(70) [-21  -6  26  11  17 -17   4  12 -13 -10   6 -10  18   1  18   1   3   5
 -28   7  35  -9   1   3 -16   5  -1 -30]
(67) [ -4  16  12  -5 -15  -3  -3 -11   7   2  -8   4   1   4   1 -10  14  -5
 -21   8  11  -9 -13  21 -15   3  -8  -1]
(73) [ 24  43  -9 -26 -19  17   0 -16  27   6 -16  16  -7   2 -26 -11  28  -5
   3  -5 -36  -8 -21  26   5   1   5  31]
(72) [ -4 -20  -9  -7  17  57  10   4  37  -6 -14  17  19   3   1  15 -12 -14
   5 -27  22  12   6 -32  -7  20  11 -17]
(67) [-22  15 -33  20   3  27  20  39  22  37  53 -39  12   7  13  -4  30  -9
  53 -58  17  10  26 -73   0  16 -31  35]
(76) [ 24  -9  10  -3  25  30  38   6  20  24 -28  52 -14   0  -2  34   0 -33
  14 -17  17  45  11  -4 -22  -8  11   7]
(73) [-16  21  -2   0 -40  23 -18  -6  16   2  -8   8   4   6   2 -11 -20 -11
  -2  19  26 -22 -10 -16 -10   4 -21 -33]
(76) [ -4  19  16  -5 -14  37 -50 -24   7  39 -28  -3  -8 -34  30   6  -9 -20
 -32  75 -20 -45 -22  43 -44  15  27   9]
(70) [-15 -10   6  19  27 -19   9  13 -16   1  23 -28  10  -4  19  -3  37  31
  17  -6   9   0   8  -6  -1  -1 -10   7]
(65) [  0 -19   7  25  32 -13  -2  19 -26  20  11   1 -14 -19  22  14   2  17
  36  19 -10  26  21  -8   0 -15   1  17]
(73) [  8  24   6 -24  13  24  18 -14  17 -35 -20  -1  42  -1 -12  10  30  13
  -5  -6  20 -49 -31  11   2   8  28 -62]
(73) [ 24  84 -18 -27 -19   9 -13 -13   8   8  11 -33  22 -26 -15  -8  55   4
  26  12 -43 -73 -37  29  12   3  28   4]
(70) [ -3 -18  43  -6  32 -33   3   6 -13 -35 -12  27  18  -4   2   4 -16 -11
 -56   0  25  24   1  37  -8   6  26 -29]
(67) [ -1 102  30   2   0 -64   9  63 -30 -12  51   0  41 -18  -9  -6  10 -31
  15 -10  31 -18  -1  -6  17 -13  10 -53]
(76) [  4  84 -15 -10 -41  14 -17  -1  -3  44  22 -51  17 -28  11   8  17 -40
   4  31  -2 -95 -29   6 -22   9  20 -17]
(73) [  2   0 -19  12 -24   1 -18 -10 -23   8   9 -16  -4 -19  10   9 -24   1
  40  32   7 -28   0 -17   9 -14  -1 -35]
(70) [-43   6  23  15  10   9  -5  28   5  24  13 -35  12  12  32  -5   2  -7
 -57  11  25 -32   2 -16 -41  25 -12   4]
(70) [ 10 -80   8  -6  40  20  19  -4  -6 -34 -43  30  -6  15  -8  38 -68   0
 -41   2   5  17  12 -12   3  -1  35 -41]
(76) [-36 -52 -10  33  23  -9   9  13 -11  16  25 -53 -17  27  24 -14  26  54
   0 -14  -9   7  22 -35  -4   4 -43  51]
(72) [  9  24  -6   5 -11 -20  -8   4  -5   9  10  10 -19  -2 -10 -19  22  20
  39   3 -32  22   4   6  19 -17 -21  39]
(72) [ -2 -75 -10  22  21  -8   1  -8 -29   5  -7 -11 -32   5  13  16 -29  29
   7  16 -18  20  22 -14   5 -14  -5  18]
(65) [ 47 -37  -1 -20  25  -6   0  -5  -8 -12 -36  54 -41  -3 -34  20 -51 -10
 -13   4 -72  55  13  28  27 -16  41  44]
(65) [ -3 -30 -16  31  19 -10 -17   4 -19  -1  21   5 -13 -21  15 -10  22  57
  96   8 -20  50  25 -21  33 -22 -24  26]
(65) [-29  38   1  15 -12  24  -4  13  22  18  21 -14  24  -4  22 -16  43   7
  36  -5  40 -14  -3 -27 -17  11 -33 -12]
(67) [ -1  13  -8   7 -20  -2 -10   3  -2  34  23 -11  -5 -17  14   2  -7 -42
   9  -4  13   8   9  -3 -16   6  -3  19]
(72) [ 10  29   7 -13   7  28 -31 -12   8  29  -1 -10  18 -49  23  15   9 -41
 -11  28 -11 -28 -14  40 -29  23  51  10]
(67) [ 11  27  -6   7   8  -8  12  34  -3  35  25   1 -14  -6  -3   7   3 -25
  24 -18 -21  23  19 -18   2  -6  -1  44]
(72) [  4  31 -13   8 -19  -3  12   7  -7  25  19 -14  -1  -6   4   7  12 -13
  38  -1  16 -18   0 -20  -2 -12 -13 -12]
(70) [-14   4 -12  25  19  -3  20  23  -9  27  35 -38   4  -1  20   3  45  24
  49 -17   9  -4  14 -35  -2  -5 -23  19]
(72) [ -7  70  56 -19 -12 -57  20  19   2 -15   6  20  28  14 -11 -19  21 -50
 -86 -19  51  -4 -21  52 -30   9  -1 -24]
(76) [-12   1  -4   9   2 -51   1  20 -10 -40  44  -3  16   8 -15 -37  19  27
  31 -50   7  50  18 -14  44  -4 -29  11]
(72) [ 24  10  -7 -24  10  35   2 -10  36  24 -12  19  -6 -12  -9   6  18 -37
 -10 -26 -31  26  -2  26 -14  20  27  61]
(65) [  8  47 -15  10 -18 -54  13   3 -24   8  39 -32  -8   2 -11 -27  71  41
  61 -12 -22  -7  -6   7  28 -28 -37  33]
(76) [ -6  38 -34   2 -22  12  -9  19  -5  44  41 -70   2  -8   7   4  -1 -25
   4  -3 -27 -63  -1 -32  -4  14   7  26]
(76) [-13 -55   3  11  32  34  42 -12  -2  -5 -32 -20   6  25  18  34   9  38
 -14  10  37 -42  -7 -27 -25  -3  -3 -53]
(76) [-14  18   2  29 -26 -22  -7   5  -7  46  21   1 -33   2  19 -23  34   8
  40  11   5  34  13  -3 -15 -17 -58  53]
(65) [ 23  48 -20 -16 -37 -34 -11 -19 -12 -10   5 -15 -17   5 -34 -28  31  33
  24  12 -60 -30 -24  28  37 -22 -12  27]
(67) [ -3 -10  14 -11 -15  10   4 -21  12 -19 -36  24  -2  21  -9  -1 -17   0
 -41  14  21 -11 -16  14 -13   0  -6 -34]
(70) [-16   3  -7   9  -2   8 -11  13   1  25  16 -32  -6   3  12  -5   0   1
 -12   5 -16 -18   5 -15 -10  11  -8  30]
(76) [-40  11 -35  43 -27  20 -31  27  -8  58  60 -62  -3 -17  44 -11   2   3
  68  12  12 -21  25 -71  -7   7 -43  22]
(67) [ -1  -2 -22   1  44  17  21  41  16 -22  30 -11  27   4 -13   1  21  26
  50 -60 -18  23  21 -53  39   9   7  13]
(67) [ -7  19  19 -11   4 -18 -11 -21   2 -35  -9  -6  24  -1  -3 -26  50  43
 -14  12  -2 -23 -27  44   5   3   0 -15]
(70) [-35 -31  52   4  35 -13  12  11  -5 -38 -21   5  29  22  17   2 -10  14
 -85   9  54 -12  -6  12 -29  15   4 -58]
(76) [  6  26  18 -19 -24 -68  -2 -25 -20 -50  -5  -4   5  19 -30 -37  28  33
 -42   5 -13 -21 -30  59  24 -13 -11 -12]
(67) [-17  23 -11  15 -33 -11   4   0   0  17  24 -22  -2  11   7 -19  27   9
  29  -6  25 -10  -1 -21  -3  -7 -46   1]
(73) [ -4  53  35  -9  -3 -86   4   7 -27 -52  21  -7  28   8 -20 -39  50  34
 -24  -7   7 -13 -22  49  25 -13 -11 -24]
(73) [  4  73  10  -5 -22 -62 -16   6 -21  -4  34 -21   8 -12 -11 -36  49  11
   7   6 -25 -18 -17  42  17 -10  -9  23]
(72) [-12   4  34  -7  -7 -66  31  11 -14 -46  -5  12   2  50 -27 -24  -1  11
 -72 -24  28   9  -7  19   6 -10 -29 -23]
(72) [-15   7   5   6 -10   5 -15   1  -3   7  10 -13  16 -14  19   2 -12 -21
  -9  13  29 -20  -2  -4 -16  11   5 -27]
(72) [  2  13  -6   7  -3   2  17  12   1   9   7   6  -2   4  -2   5   9   0
  32 -10  12   6   5 -22   3 -11 -14  -7]
(73) [-10 -56 -14  -3  13  63   1 -15  30  -7 -33   7  -2  16   4  14 -25  13
 -12  -2   2  -1   3 -28  -9  17   4  -9]
(65) [ 38 -18 -10 -17  13  20   9 -26  12 -28 -44  53 -17   1 -31   8   5  35
  43   4 -40  31  -7  15  32 -23  12   2]
(72) [ 12  32  10  -6   2 -17   2   6   0  -1   0  15  -3  -3 -12 -10  25   7
   9   0 -20  10  -6  21   8  -9  -1  19]
(65) [-19 -17 -28  13 -10  79 -36   5  30  47  11 -12   5 -29  36  16 -39 -43
  27   8  13  -1  19 -48 -26  31  10  10]
(73) [-25  22  28   4  13 -24   3   7 -12 -41  15 -18  55  -8  15  -9  30  21
  -8   2  60 -36 -17   7  -2   7   3 -80]
(67) [-16 -18 -46  43 -33  -8   8  -1 -20  51  36 -50 -44  17  17 -12  28  45
  85   2  -9  -1  21 -58  10 -28 -75  47]
(65) [ -5  39  -7  -1 -20  14  -7  15   7  46  20 -29  -1  -9  11   6  -5 -48
 -18   3  -2 -33  -2  -9 -26  16   6  22]
(70) [ -2 -13   2  16  23 -61   9  10 -43 -27  34 -28  11  -7   2  -7  22  39
  27 -10   1   7  10   3  31 -17  -4 -11]
(65) [ 20 -17   8 -10  13 -45  18   4 -18 -18  -2  14 -17  14 -24   1 -15  -8
 -33 -22 -23  33   8  24  16 -10  11  25]
(70) [ 26 -21  45 -40  15 -15  14 -44  19 -91 -72  92  20  15 -40  -8  -2  15
 -53  -5  24  43 -29  75  13  -7  24 -61]
(70) [ -8 -10  63 -18   6  18 -10 -28  18 -38 -62  69  32  -9  14  13 -30 -34
 -77  38  77   3 -25  56 -47  14  30 -93]
(73) [ 30   9 -58  -6 -37  75 -31 -29  25  68 -11  -6 -40 -30   3  18 -15 -27
  67  28 -61 -16   0 -18  -3   0  11  58]
(67) [  0 -13   3   4  15 -29  -2  -4 -30 -51  -4  -5  13   2 -10  -5   2  62
  24  19  -8 -19  -8   0  39 -21   3 -50]
(73) [ -9  61  -3   3 -43 -13 -37  -4   2  21  25 -13   1 -19   7 -35  31  -2
  26  20 -10 -15 -12  17   0   1 -23  24]
(76) [ 14 -58  35 -13   6  11  -7 -45   4 -53 -82  87 -15  10 -13  10 -48  21
 -33  45  17  37 -13  43  -2 -18  10 -59]
(65) [ 26  37  -8 -11  -6   2  12  14  -5  55   6 -15 -22 -10  -4  26 -10 -56
 -21   4 -33 -25  -1   9 -21   0  28  42]
[-12 -53  30   9  38 -72   7 -16 -30 -78   0  11  15  13  -5 -31  40  81
  -5 -15  13  48   2  41  34 -15 -18 -16] | (73)
[  1  -5   7 -11  -8  26  13 -11  28  12 -33  22 -18  25  -8   0   1  -9
 -37  -2  -2   6  -8   8 -24   6 -12  21] | (67)
[  5  34   4  -1 -12 -25  10   5 -13  -1   9  -7   2   3  -8  -4  17   5
   9   5   3 -21 -10   5   6 -14  -8 -14] | (72)
[-21   2  10   7  32 -26 -23 -10 -27 -43  22 -56  48 -26  22 -17  59  75
  15  24  -2 -56 -21  25  18   7  17 -38] | (67)
[-35  11 -23  23   2  24  31  31  19  16  34 -46  13  33  10 -13  48  39
  44 -39  24 -21   9 -75   1   5 -55   6] | (67)
[-12 -31   7  17  35 -34  27  21  -2 -19  25   6   1  19  -2 -19  38  34
  20 -55   9  69  26 -13  18  -4 -32  38] | (76)
[ 21 -14 -15   1   4 -14   6 -10 -15  13  -3  -6 -31   1  -9   3  11  20
  20   5 -46  10   4  11  14 -18  -1  45] | (72)
[ -2  36 -14  14  13 -14 -13  30  -9  42  63 -42  15 -41  24  -3  36 -27
  44 -24 -12   9  19  -7  -1  14  12  53] | (67)
[ 12  81  22  -1   6 -64  56  61  -1   5  53  23  21   9 -23  -8  41 -53
  16 -80  43  52  16  -9   8 -11 -17   9] | (70)
[-20 -10 -35  39  -7 -23  -3   5 -35  18  48 -64 -10  -3  21 -14  41  65
  87   7  -9 -20  14 -44  25 -22 -47  15] | (67)
[ 13 -43  14 -10  36  29  44  -9  15 -30 -39  43  17  10  -5  36 -12  -8
  -8 -22  49  21   0  -7 -10  -1  22 -60] | (73)
[ 16  18 -39 -23  -2  68 -35 -26  24 -10 -12 -24  25 -32  -5   6  12  25
  45  23 -50 -63 -26  -4  23  16  43 -15] | (72)
[ -3  38  15  17  -1 -16  45  36  -3  22  18  20   5  11   3  13  16 -27
  32 -24  60  19  12 -33 -14 -19 -29 -29] | (72)
[ 11 -16  25 -24   6   0   6 -38  -3 -49 -54  21  14   9 -14  10  -9  21
 -53  33  12 -39 -34  46  -5  -4  28 -68] | (76)
[ 31  56  11 -17  -7   2   8   2  14  57  -7  18 -24 -15  -5  10  26 -55
 -18   4 -32   8  -8  44 -32   0  18  67] | (76)
[-41 -46  -9  18   9  52 -18   7  12   5   1 -33  16   5  33   8 -33   9
 -17  12  26 -30  10 -51 -20  28  -4 -27] | (73)
[-26  65 -18   7 -56 -21 -24  -6 -11  16  43 -74  17  -1  11 -35  43  16
  11  18   7 -83 -25  -4  -1   4 -34  -9] | (65)
[ -7  47 -35  10 -35  32 -34  10  17  53  36 -29  -7 -23  13 -15  16 -16
  60   5 -27 -14   6 -30   0  10 -18  49] | (65)
[ -9 -22  24   8  28  -4  28  19   0 -11 -10  24   7  15   4  15 -11  -5
 -19 -14  38  25  11 -13 -12  -2  -3 -28] | (72)
[-27  44   5  27 -15 -31 -10  19 -24  28  50 -47  19 -20  33 -13  38   0
  31  12  36 -30   1 -11 -14  -2 -25 -11] | (70)
[  5  -7  14  -9  29 -31  22   7 -14 -33  -1  -8  13  13 -14   1  14  22
 -29 -17  -8  -7  -5  16  14  -3  15 -11] | (73)
[ 43   3 -16 -24  -9 -21  14 -15  -5  -7 -22  19 -41  20 -47  -2  -5  10
  -7  -7 -73  12  -7  27  31 -23   8  50] | (73)
[-23  17  13  20  24  19  13  33  12  48  23 -19  10  -8  35   9  33 -20
   3 -11  28   2  13 -22 -41  16 -10  25] | (70)
[-13 -43 -10  32  21   9 -27   2 -36  -6   1 -17  -4 -23  28  14 -23  57
  61  54  -9 -16  13 -33  19 -19   1 -37] | (72)
[ 15  89   1 -15 -26 -26   4  17  19   8  14  20 -10  13 -35 -40  57  10
  26 -20 -43  15 -12  18  22 -13 -30  57] | (65)
[ -1  16 -31   6 -19  15 -40 -42 -24 -24  14 -52  39 -49  21  -1  34  56
  88  51   6 -84 -30   2  28  -8  16 -77] | (73)
[ -9  -1  19  -8   6 -21  28   8  -4 -43 -11   4  19  32 -17  -2  -5  15
 -41 -14  31 -19 -11  -5   6  -4  -6 -54] | (72)

<67> [-49  23 -47  10  10  21   9  15 -31 -13 -28 -17 -35  25 -46 -21  44  11
  40  11  25  11 -19  -9 -11 -13  -5  -7]
<67> [-37 -26 -10  10  27   7  23  -8 -21 -22  -4 -33  -3  13   9  34  34   4
  21 -18   8 -31  41   6  27  25  -8   1]
<64> [ 43  45 -29  50 -20  18   6 -18 -12  17  12  28 -16 -25 -20 -35  26  35
   0  -6  19  47 -37 -48 -24  46  -1  -6]
<61> [-13  28 -22 -13   2  -1 -18 -12   4  17   8  -1   1 -11  -6 -41   2  11
  -5  18   0   1  -7   8 -14 -27  -1   0]
<64> [-18  -3 -27  13   9  24 -25  21 -16 -16 -11  -4   5  23  -9 -37 -12   3
   2  15  37 -21  13  41 -23 -46   0  11]
<64> [-24 -46 -21 -30  21  -1  13  -7   1 -15 -15  -4   9  21  12  11 -11  27
   5   7  19 -63  58  20  45 -19   2  -4]
<68> [ -3  12 -16  -2   1   9 -11 -17 -12   1   8   8 -11   1  10 -24   2  11
   9  10  18  -4  10   2  13   5  -2  -5]
<64> [ -8 -29 -21  -4   4  -4   0  12  19  -9  -8 -13  31  14 -18 -10 -14  27
 -15  14   6 -32  19  27 -22 -34   3  12]
<61> [-27  -7 -19 -33   4  16 -22   3 -18 -15   8  -9 -10  33  11 -15 -16   6
  12  20  39 -17  34  28  26 -20 -17  -3]
<68> [ 13  10   0   3   3  -5  -4 -18  19  10   5  12  14 -23  22 -10   9   5
 -17  -1 -17 -10  -5  -5   8   8   9   8]
<68> [  2  29 -11  23   1  10  -8   3 -21  22  21 -19   1  -8 -22 -12  19   1
  -1   3   5  41 -15 -12 -49  -5 -25   7]
<67> [-14   9  27 -18  -8 -37  -4 -14  13   9   8 -17  -5 -14 -20  -4 -24 -23
  10   7 -46   7  -5  15 -31 -20  14 -14]
<68> [ -2  27  14 -21 -19  -7  -6 -11  11 -13  23  26 -32 -26  22 -18 -59  -5
 -12 -39  19  -3  18  19  52  17  21 -34]
<61> [ 27  33 -25  16 -16  18  16   9  -4   2   2  20 -25  -5 -16   3  19  29
  -2 -14  18  37 -17 -47   7  32 -11  -6]
<61> [ 10 -19  52 -24 -43 -44  13  21  13  27  20  -6   6  -8 -61   2 -74 -17
 -10  -8  -7  59 -53  -1 -45  -9   3 -38]
<68> [ -8 -43  -2 -31  12  13 -26 -12  -7 -17 -15  22   9  33  48 -19 -23  -2
   8  31  33 -59  36  39  53 -20   8   3]
<64> [-28 -14 -17  44  12  32  -3  23 -53 -44 -68  30 -57  38 -30 -32 -15 -23
  62   1  48 -37   7  32  -1 -40  42 -20]
<64> [-61 -19   2 -18  -8 -11 -15  24  -8  12  36 -57  38  13 -44 -38 -32  -6
 -17   2  42  27 -33  55 -47 -30 -23 -10]
<61> [ 16  10  24 -38 -27 -23   0   7  23  27   1  25  -4 -11 -15 -10 -32  -9
 -12   8 -14  35 -51 -20   4  -9   7 -19]
<67> [ 16  21  24   3 -11   2   6   0  -7  14   4  13 -17  -9   9  17  20 -24
   6  -9 -10  46 -44 -38  12  38  -7  -6]
<68> [ -4   8   2   3  -2   1   0   5   2   5   4  -1   3  -8  -1  -6   2  -4
  -9  -9   4  10 -16   0  -1   3   0   0]
<68> [ -8 -15 -19  41  28   2  24 -21   3   8  23 -41  47 -26  12  20  56  29
 -24 -25  -9 -18  21  -7 -13  39 -17  24]
<64> [ -9   7  -8  -3  14  21 -20  12 -20 -16 -34  23 -31  21  13 -12  -5 -22
  24  15  11 -26  17  17  15 -42  13   3]
<67> [  0 -10  -2 -15  -1  -4  10  15   9  -3  20 -45  22  21 -11  48  29  11
  -7  11 -21  22  13 -16 -23  13 -40  22]
<61> [  7  32 -51  43  17  42  22  14 -24 -10  28 -32  -4  -3  -1  39  63  42
 -13 -35  28  22  42 -38  -3  42 -49  25]
<64> [-20   0  -6  -5  17  19 -13  -6 -34   5  -9  13 -20   9  19 -18   2 -14
  20   5  33 -12   9   9  29 -13  -2  -9]
<67> [ 12 -37 -18  20 -13  13   8   7  13 -21 -28  29  20  19  -2 -27   2  29
  -6   8  39 -22 -34   3  20  24  24   1]
<61> [-25 -55 -11   9  33  14  15  12 -19 -10 -25 -28  27  33   5  33  40   3
  12  11  11 -37  24   8   5  -8 -15  22]
<61> [ -2  15  16  13  -2 -11 -13  -2   4  20  22 -11  17 -27  -6 -22 -16 -16
 -19 -11  -9  18 -20  17 -37 -13   2   0]
<67> [  5  17  40   2   7 -13  -1  -3  13  -5  -1   3 -11 -24  31  32  -1 -45
  -3 -24 -48  -3   6   2  11   6  15   4]
<64> [  7  31   0 -16 -11   0  -4 -13   1   9  47 -11  -5 -17  16   6  -3  10
 -16 -16   7  32  11 -14  17  35 -27  -6]
<67> [ -1 -44  15  45  -2  11  12   9 -15 -35 -17  -7   9  25  -1  16  11 -11
  17 -11  20 -10  -9  14  -3  41  12   4]
<64> [ 20  38  14  -6  -6   2 -31   8  -1   4   6  21 -24 -12   9 -14 -41 -27
  -5   1 -13   8  17  16 -18 -45   6   0]
<68> [ 14  -1  12  38  -6  -3   9  -9  12 -18  11 -13  15 -10   8  16  21  -1
  -6 -17 -20   6  -6  -3 -15  49   5  12]
<67> [ 21  36  -8 -11 -15   1 -13   3   6  25  -3  30 -14 -12 -11 -31  -8   3
  -6  16  -1  30 -37 -22 -11 -20   3  -5]
<67> [-21  29 -13 -16  -7   1 -18   6 -19  19  19 -11 -16   0 -32 -36 -24   0
   6  10  22  30  -8  11 -29 -36 -15 -16]
<64> [-22 -58   3 -23  31  -7  13 -13 -12   0 -37  14   1  13  17  10 -15  -3
  20   9   7 -70  44  19  45 -35  20 -11]
<68> [ -5  24 -11 -26  15  -6  -1 -25  13  34  24  17   7 -49  32 -22 -16  17
 -35 -25   7 -19  19  -1  43 -12   2 -11]
<67> [  3  31  -5 -27 -25   7 -13  15   6  24  19  18  -4  -6  -8 -34 -15   4
 -21   2  32  50 -57 -16  11   2 -14 -13]
<61> [ 21   1   9  -6  -3   3  28  11 -17   2 -17  14 -37  11 -13  50  11  -3
  25  -7 -10  23   7 -50  18  16 -10 -12]
<61> [ 33   1  35   8 -19 -28  15 -11  39  -4  -9  25   2 -28  10  16 -12 -13
 -12 -17 -49   1 -25 -15   6  30  35  -5]
<68> [  7   7  -4  39  14 -11  32 -28  23  11  29 -24  34 -52  18  24  45  24
 -34 -47 -28  -4   6 -22   3  62  -2  12]
<68> [-52   9 -67  30  35  31   5  -9 -46  20  26 -53  19   1 -26 -31  58  44
   2  -2  57   3  19   4 -27  -3 -43  10]
<68> [ 37  23  21 -17 -31 -11  -9 -16   6 -12 -10  42 -48   6   4  -2 -28 -12
  28  18 -23  17  -5 -22  18  16  21 -21]
<67> [ -2  -5   9  15  -3  -1   0 -14 -40  15  16 -11 -14   5 -24  -7  -8  -7
  28   6  18  29  -1  -6 -27  10 -13 -19]
<64> [-12 -19   7 -20  39  20 -10  -5 -23 -12 -49  31 -26  23  60  24  23 -37
  32  17  -7 -60  38   4  68 -28  13  11]
<61> [  22   47  104  -54  -35  -53  -39  -16    9   27   36   33  -50  -44
   21   -5 -116  -93    2  -16  -57   44  -10   25   -1  -31   28  -47]
<61> [-17  12  45 -75   7 -30 -36 -22   3  15  -2  16 -31  -2  39  -1 -48 -58
  21  30 -46 -22  28  28  33 -57  13 -16]
[ 43   2  52  -6 -27 -29 -11  -3  40   9   5  24  16 -22  15   4 -35 -29
 -23   2 -48  17 -36   0 -16   6  23   2] | <67>
[-25  -1  66  -9 -11 -31  -7  -1  -4  30  70 -54  31 -31   1  16 -32 -49
 -28 -36  -9  58 -30  26 -31  28 -27 -14] | <64>
[-36  37 -58 -67 -24   7   1  15   2 -13 -11   8 -53  35 -47 -34 -11  44
  25  28  38  17  -7 -16  36 -24 -10 -31] | <64>
[ 28  18  20  35 -10 -18  45 -22  25  11  13   0   6 -47   6  42  51   7
 -15 -45 -45  35 -41 -62  12  92   7  -2] | <68>
[ 22 -14 -32  54   7  27  22  -7  -2 -30 -19   4   9  12  11  16  62  35
   7  -6  10 -17   5 -27  11  60   2  23] | <64>
[ 20  22  -4  82  -2   1  31   0   1  14   8 -43  30 -19 -38  29 103   7
  -2  -9 -46  66 -70 -59 -83  71 -20  33] | <68>
[ -8  11 -26  19   0  12   6  -5 -35   9 -18   4 -28  15 -40 -24  25  12
  39  21  20  23 -22 -25 -24  -1  -3 -13] | <67>
[-14  24  57 -32  -9 -23  -7  -6 -13  23  32  -7 -27 -23  11  17 -33 -57
   6 -24 -18  44 -16   0  15   9  -7 -29] | <64>
[ -6 -40   0  37  16  -2  24   2  14 -18  -5 -36  45   3   3  36  44  10
 -11 -12 -20 -24   7   5 -18  31  -2  28] | <68>
[  7 -19  -2  28  17   3  18 -19 -23  -6 -17  -4 -10   7  -1  25  30   2
  30   4 -13 -17  26 -17  -4  19   2   3] | <67>
[ -9   5 -27 -45  10   5 -15 -13  -5  17  13  11  -5   1  15 -24 -24  26
  -7  16  28 -23  40   9  34 -35 -14  -9] | <64>
[ -8  41   1 -31 -22  -2 -46  -8   5   7  35  13 -10 -11  11 -66 -56  -9
 -15   9  26  17 -11  38   2 -24   3 -17] | <61>
[-34   8 -36   3   7  24  -9  22 -25 -11   3 -20  -8  21 -23 -24  -1  14
   6   0  48   1  13  22 -11 -27 -17  -1] | <67>
[ -3  14   2 -34 -10   2 -17   3  -6   4   9  11 -19   8   6 -12 -25  -7
   3  10  16  13   1   4  19 -14  -8 -12] | <61>
[ -3   6  -6 -14   8   1   4  -2  13   0  -1   4   2  -9  20  10   9   4
 -12  -8  -8 -15  10  -5  29   1   0   5] | <67>
[ 34 -14  33  84 -14   9  19  15  -7 -20  10   2  13 -21  -5  20  -9 -16
 -16 -57  13  24 -22   2 -31  59  16   1] | <61>
[ 28  42  35  20 -37 -26   8   5  22  25  20  -5   0 -32 -39   2   8 -21
 -11 -11 -46  85 -86 -40 -59  37   1  -7] | <64>
[ 15  39 -10  -5  -4  13 -19  -4   4  25  15   4   8  -8  18 -14  40  -1
 -14  19  -7  38 -41 -29  -6  13 -23  19] | <64>
[ 38  14  20  11 -25 -30  22 -13  32  22  24  -2  15 -35 -20  16   1  14
 -22 -15 -42  42 -32 -38 -30  40   1  -5] | <64>
[ 30   0  35  53  -7 -14  21 -16  -8  29 -13  17   4 -32 -15   3  29 -24
  10 -12 -30  39 -71 -41 -34  43  20  -7] | <64>
